Below are the code and all the weights of a small trained network. Each question names an input and a class and asks about switching units off, where a switched-off unit gives its printed mean instead of its output.

import numpy as np


def w(rows, s, z=0):
    codes = np.array(rows[::2]) - 128.0
    scale = np.full(codes.shape[1], s)
    scale[-1] = z or s
    return codes * scale


def norm(h):
    return h / np.sqrt((h * h).mean(-1, keepdims=True) + 1e-5)


def f(y):
    return np.maximum(y, 0)


def log_softmax(a):
    a = a - a.max(-1, keepdims=True)
    return a - np.log(np.exp(a).sum(-1, keepdims=True))


def net(x, mask):
    res = np.array(x, float).reshape(1, 4) / 4 @ E
    u = 0
    for l in range(4):
        y = f(norm(res) @ A[l][:, :-1].T + A[l][:, -1])
        res = res + np.where(mask[u : u + 5], y, B[l][:, -1]) @ B[l][:, :-1]
        u += 5
    return log_softmax(norm(res)[-1] @ U[:, :-1].T + U[:, -1])


A, B = {}, {}
E = w([
[116,79,95,254,118,121],'x0',
[114,154,236,108,100,174],'x1',
[134,19,118,70,93,118],'x2',
[84,119,93,97,150,190],'x3',
],0.0072)
A[0] = w([
[76,107,172,39,95,130,41],'0.n0',
[208,130,224,169,47,164,133],'0.n1',
[108,58,150,157,180,94,8],'0.n2',
[141,116,52,78,3,102,63],'0.n3',
[160,67,66,87,107,138,14],'0.n4',
],0.0077,0.0013)
B[0] = w([
[146,110,151,106,129,188,242],'0.n0',
[103,130,154,121,138,115,252],'0.n1',
[114,133,49,144,130,165,185],'0.n2',
[60,138,156,154,254,101,213],'0.n3',
[158,140,143,193,143,107,216],'0.n4',
],0.011,0.0037)
A[1] = w([
[108,166,71,25,146,146,80],'1.n0',
[134,52,144,115,194,48,28],'1.n1',
[148,77,119,30,104,102,254],'1.n2',
[130,79,115,138,152,143,70],'1.n3',
[147,126,81,254,116,131,129],'1.n4',
],0.0096,0.0022)
B[1] = w([
[246,148,161,175,159,188,181],'1.n0',
[65,138,59,168,103,68,189],'1.n1',
[105,94,60,162,162,90,173],'1.n2',
[110,59,155,182,172,174,161],'1.n3',
[140,118,67,159,216,20,255],'1.n4',
],0.011,0.0075)
A[2] = w([
[70,104,116,160,87,18,11],'2.n0',
[101,183,151,140,93,175,200],'2.n1',
[186,68,156,153,171,137,127],'2.n2',
[80,144,255,131,134,60,213],'2.n3',
[107,99,40,167,134,67,125],'2.n4',
],0.0092,0.0011)
B[2] = w([
[255,54,100,80,118,161,215],'2.n0',
[212,180,184,216,175,32,150],'2.n1',
[47,84,203,54,113,192,188],'2.n2',
[47,147,76,109,35,75,184],'2.n3',
[182,121,99,172,197,122,254],'2.n4',
],0.0075,0.009)
A[3] = w([
[110,85,124,2,143,70,60],'3.n0',
[220,192,155,110,166,206,3],'3.n1',
[128,51,24,52,160,178,13],'3.n2',
[65,35,160,174,209,135,203],'3.n3',
[162,142,104,176,214,87,119],'3.n4',
],0.0074,0.0026)
B[3] = w([
[105,245,73,1,75,111,144],'3.n0',
[181,119,152,85,115,223,174],'3.n1',
[62,165,120,219,107,102,175],'3.n2',
[155,167,130,185,124,53,248],'3.n3',
[221,94,135,89,148,130,255],'3.n4',
],0.0097,0.0078)
U = w([
[138,115,34,118,71,160,2],'0',
[83,136,133,45,79,148,50],'1',
[54,25,155,163,149,201,50],'2',
[73,199,192,127,72,58,154],'3',
[187,73,53,177,205,51,216],'4',
[213,149,200,69,171,247,180],'5',
],0.014,0.0048)

Each question gives the input, the list of numbers given to net, and the class t.
The units are the neurons (one row each of A and B). Each row of codes is followed by its name. A weight is (code - 128) times the scale printed after its matrix; where a second scale follows, it is the last column's (A, B and U).
mask holds one flag per neuron, layer by layer. A switched-off neuron (its flag False) gives its mean, the last column of its row in B, instead of its output. The means were averaged over made-up inputs and are rounded, as every weight is.
A unit's drop is (log p(t) with every unit on - log p(t) with that unit switched off) / (log p(t) with every unit on - log p(t) with every unit switched off).
unit that matters most: the unit with the biggest drop
top k neurons: the k neurons with the biggest drops, biggest first
k most important neurons of layer l: the k neurons of layer l with the biggest drops, biggest first
drop of u: that unit's drop, to one decimal
input [-4,-2,-7,-8], class 3: unit that matters most => 1.n4
input [4,6,2,-6], class 3: top 2 neurons => (0.n1; 1.n4)
input [0,4,7,1], class 3: top 4 neurons => (0.n0; 1.n4; 3.n3; 3.n4)
input [1,3,-5,6], class 5: top 2 neurons => (0.n4; 1.n4)
input [-2,8,0,3], class 5: top 2 neurons => (0.n0; 1.n4)
input [5,6,5,-2], class 2: 2 most important neurons of layer 0 => (0.n2; 0.n4)
input [-1,6,2,3], class 5: top 4 neurons => (0.n0; 1.n4; 1.n1; 0.n4)
input [0,6,7,-3], class 3: top 2 neurons => (1.n4; 0.n0)
input [-4,-1,3,4], class 2: top 2 neurons => (0.n0; 1.n4)
input [-1,6,-1,2], class 3: 3 most important neurons of layer 2 => (2.n3; 2.n0; 2.n4)
input [-1,4,4,8], class 2: top 2 neurons => (1.n2; 3.n4)
input [-1,4,5,-3], class 3: top 2 neurons => (1.n4; 0.n0)
input [-7,3,7,-7], class 3: 2 most important neurons of layer 1 => (1.n4; 1.n2)
input [-6,-4,-3,3], class 5: top neuron => (1.n0)
input [-6,7,4,-8], class 1: drop of 1.n2 => 0.1
input [-8,-6,-5,-7], class 5: drop of 1.n4 => 0.2
input [-2,1,1,3], class 5: drop of 1.n4 => 0.3
